Here is a tiny trained network, its code and every weight. The questions are about switching its units off for an input and a class, where a switched-off unit gives its printed mean instead of its output.

import numpy as np


def w(rows, s, z=0):
    codes = np.array(rows[::2]) - 128.0
    scale = np.full(codes.shape[1], s)
    scale[-1] = z or s
    return codes * scale


def norm(h):
    return h / np.sqrt((h * h).mean(-1, keepdims=True) + 1e-5)


def f(y):
    return y / 2 * (1 + np.tanh(0.7978845608 * (y + 0.044715 * y**3)))


def log_softmax(a):
    a = a - a.max(-1, keepdims=True)
    return a - np.log(np.exp(a).sum(-1, keepdims=True))


def net(x, mask):
    res = np.array(x, float).reshape(1, 8) / 4 @ E
    u = 0
    for l in range(3):
        y = f(norm(res) @ A[l][:, :-1].T + A[l][:, -1])
        res = res + np.where(mask[u : u + 7], y, B[l][:, -1]) @ B[l][:, :-1]
        u += 7
    return log_softmax(norm(res)[-1] @ U[:, :-1].T + U[:, -1])


A, B = {}, {}
E = w([
[118,85,87,187,146,114,138,58,212],'x0',
[122,117,128,123,126,137,133,124,125],'x1',
[118,119,123,127,136,140,132,138,132],'x2',
[131,135,130,129,127,125,124,121,127],'x3',
[129,136,127,128,130,122,128,127,132],'x4',
[73,66,140,121,182,31,42,123,97],'x5',
[106,150,2,108,18,133,29,144,172],'x6',
[136,124,134,127,126,122,130,145,137],'x7',
],0.0087)
A[0] = w([
[142,147,123,124,77,183,177,171,120,168],'0.n1',
[176,164,22,48,60,198,79,147,161,95],'0.n2',
[136,98,135,103,158,121,130,102,101,132],'0.n3',
[127,79,120,254,88,158,102,65,224,98],'0.n4',
[79,115,103,88,50,107,63,127,150,2],'0.n5',
[178,164,156,173,121,178,222,121,125,177],'0.n6',
[134,60,114,220,175,89,162,55,211,116],'0.n7',
],0.0081,0.0032)
B[0] = w([
[109,189,163,132,126,176,83,71,116,199],'0.n1',
[62,194,224,150,54,147,104,113,117,254],'0.n2',
[125,144,125,142,126,75,203,251,93,148],'0.n3',
[189,113,46,174,149,99,196,132,129,217],'0.n4',
[198,162,37,77,209,101,82,136,160,184],'0.n5',
[154,92,43,59,232,139,78,61,105,244],'0.n6',
[81,87,255,59,82,149,89,104,185,228],'0.n7',
],0.0077,0.0076)
A[1] = w([
[84,55,249,247,111,12,192,207,33,60],'1.n1',
[93,80,50,139,50,66,2,190,143,70],'1.n2',
[134,167,122,67,176,144,61,205,7,255],'1.n3',
[26,132,128,83,99,118,64,153,159,52],'1.n4',
[80,141,181,117,96,146,135,42,43,121],'1.n5',
[172,124,135,86,51,167,169,211,57,71],'1.n6',
[132,208,101,207,28,150,168,113,159,73],'1.n7',
],0.007,0.00098)
B[1] = w([
[23,167,74,199,58,69,185,49,114,226],'1.n1',
[178,99,130,93,255,83,165,90,141,214],'1.n2',
[85,177,167,57,150,177,211,185,43,254],'1.n3',
[183,128,196,129,163,167,108,132,84,183],'1.n4',
[185,88,152,188,135,108,60,187,147,189],'1.n5',
[63,70,176,113,143,87,88,90,210,142],'1.n6',
[124,44,170,188,90,158,174,213,153,186],'1.n7',
],0.0081,0.0068)
A[2] = w([
[191,104,114,173,126,190,157,83,149,15],'2.n1',
[135,112,147,97,215,78,173,54,109,149],'2.n2',
[100,143,152,128,67,163,135,189,135,112],'2.n3',
[139,84,143,47,152,189,180,172,139,106],'2.n4',
[110,197,86,118,170,110,149,148,1,128],'2.n5',
[198,100,159,52,174,199,178,88,106,126],'2.n6',
[167,70,59,197,27,171,167,165,152,4],'2.n7',
],0.0092,0.0034)
B[2] = w([
[129,108,102,166,180,90,150,148,186,156],'2.n1',
[111,109,113,180,59,190,67,120,152,255],'2.n2',
[91,75,117,157,82,150,128,99,158,160],'2.n3',
[169,171,133,151,159,75,42,130,123,177],'2.n4',
[171,182,111,91,108,129,255,191,102,234],'2.n5',
[157,130,54,75,150,45,75,162,148,234],'2.n6',
[207,94,141,197,192,117,248,243,25,156],'2.n7',
],0.0097,0.0091)
U = w([
[205,204,122,32,186,122,103,196,71,254],'0',
[176,76,58,130,194,87,55,68,228,236],'1',
[126,186,205,147,3,236,80,152,131,1],'2',
[192,100,133,235,126,170,199,194,166,142],'3',
[64,182,126,132,92,93,244,131,80,53],'4',
[51,72,212,175,73,112,108,48,161,38],'5',
],0.017,0.00094)

Each question gives the input, the list of numbers given to net, and the class t.
The units are the neurons (one row each of A and B). Each row of codes is followed by its name. A weight is (code - 128) times the scale printed after its matrix; where a second scale follows, it is the last column's (A, B and U).
mask holds one flag per neuron, layer by layer. A switched-off neuron (its flag False) gives its mean, the last column of its row in B, instead of its output. The means were averaged over made-up inputs and are rounded, as every weight is.
A unit's drop is (log p(t) with every unit on - log p(t) with that unit switched off) / (log p(t) with every unit on - log p(t) with every unit switched off).
The circuit of an input: a set's keep is (log p(t) with only the set's units on - log p(t) with every unit switched off) / (log p(t) with every unit on - log p(t) with every unit switched off). Starting from the 12 units with the biggest drops (on a tie, the unit counted first), units are removed one at a time, each time the one whose removal leaves the highest keep (on an exact tie, the one counted first), for as long as the keep stays at least 0.8.
units of the circuit, in order: the units of the circuit, biggest drop first
unit that matters most: the unit with the biggest drop
k most important neurons: the k neurons with the biggest drops, biggest first
top k neurons in layer l: the k neurons of layer l with the biggest drops, biggest first
drop when u is switched off: that unit's drop, to one decimal
input [-7,0,6,5,-2,6,-8,3], class 4: unit that matters most : 1.n1
input [5,6,-3,0,8,-1,1,-5], class 3: 2 most important neurons : (0.n4 0.n6)
input [0,1,4,2,-8,4,-4,-6], class 4: 3 most important neurons : (0.n3 1.n1 0.n2)
input [7,8,-1,8,-8,1,-7,6], class 5: 4 most important neurons : (0.n5 0.n7 0.n3 1.n2)
input [-5,0,4,8,2,1,-5,-6], class 4: units of the circuit, in order : (1.n1 0.n5)
input [-8,-5,-8,-6,-1,-5,1,5], class 2: 3 most important neurons : (0.n2 1.n2 0.n5)
input [-8,-7,7,2,0,6,0,0], class 4: units of the circuit, in order : (0.n6 1.n1)
input [-7,-6,0,-8,2,0,2,-5], class 2: 2 most important neurons : (0.n6 0.n2)
input [0,0,7,5,2,1,-2,-4], class 4: 2 most important neurons : (0.n3 1.n1)
input [2,-4,1,7,2,-6,3,-3], class 3: 2 most important neurons : (1.n7 2.n7)
input [0,-1,0,-7,8,2,-4,-3], class 4: 2 most important neurons : (0.n3 1.n1)
input [0,0,0,6,-3,8,-7,3], class 4: 4 most important neurons : (1.n1 0.n3 0.n2 1.n6)
input [6,-4,0,-4,-2,1,-3,5], class 5: 3 most important neurons : (0.n7 0.n5 0.n6)
input [0,8,2,-3,-2,-5,-1,-1], class 0: units of the circuit, in order : (0.n6)
input [1,2,-4,-3,-1,0,-7,-3], class 1: 2 most important neurons : (0.n6 0.n2)
input [4,0,-3,1,-6,0,-7,-4], class 1: 3 most important neurons : (0.n6 0.n2 2.n6)
input [4,5,-6,7,-7,3,0,4], class 5: 2 most important neurons : (0.n6 0.n7)
input [-7,5,0,-2,3,-1,1,-3], class 2: 2 most important neurons : (0.n6 1.n2)
input [1,-7,1,4,-6,5,-3,-5], class 5: top 3 neurons in layer 0 : (0.n7 0.n4 0.n5)
input [-6,-5,8,6,0,-1,7,8], class 2: units of the circuit, in order : (0.n2)
input [-8,-1,-2,2,-2,-1,2,-4], class 2: 2 most important neurons : (0.n6 0.n2)
input [5,-7,-8,-5,-7,-8,6,-6], class 3: drop when 2.n7 is switched off : 0.3
input [4,-1,2,-5,-4,-8,-6,-5], class 1: drop when 0.n6 is switched off : 0.0
input [3,2,6,7,-2,-1,3,5], class 3: drop when 0.n4 is switched off : 1.3
input [0,2,3,-8,3,5,4,-8], class 0: drop when 0.n5 is switched off : 0.2
input [-2,3,-8,6,3,1,-5,-4], class 4: top 3 neurons in layer 0 : (0.n3 0.n5 0.n1)
input [4,-2,-1,7,-2,3,-2,0], class 5: units of the circuit, in order : (0.n7)
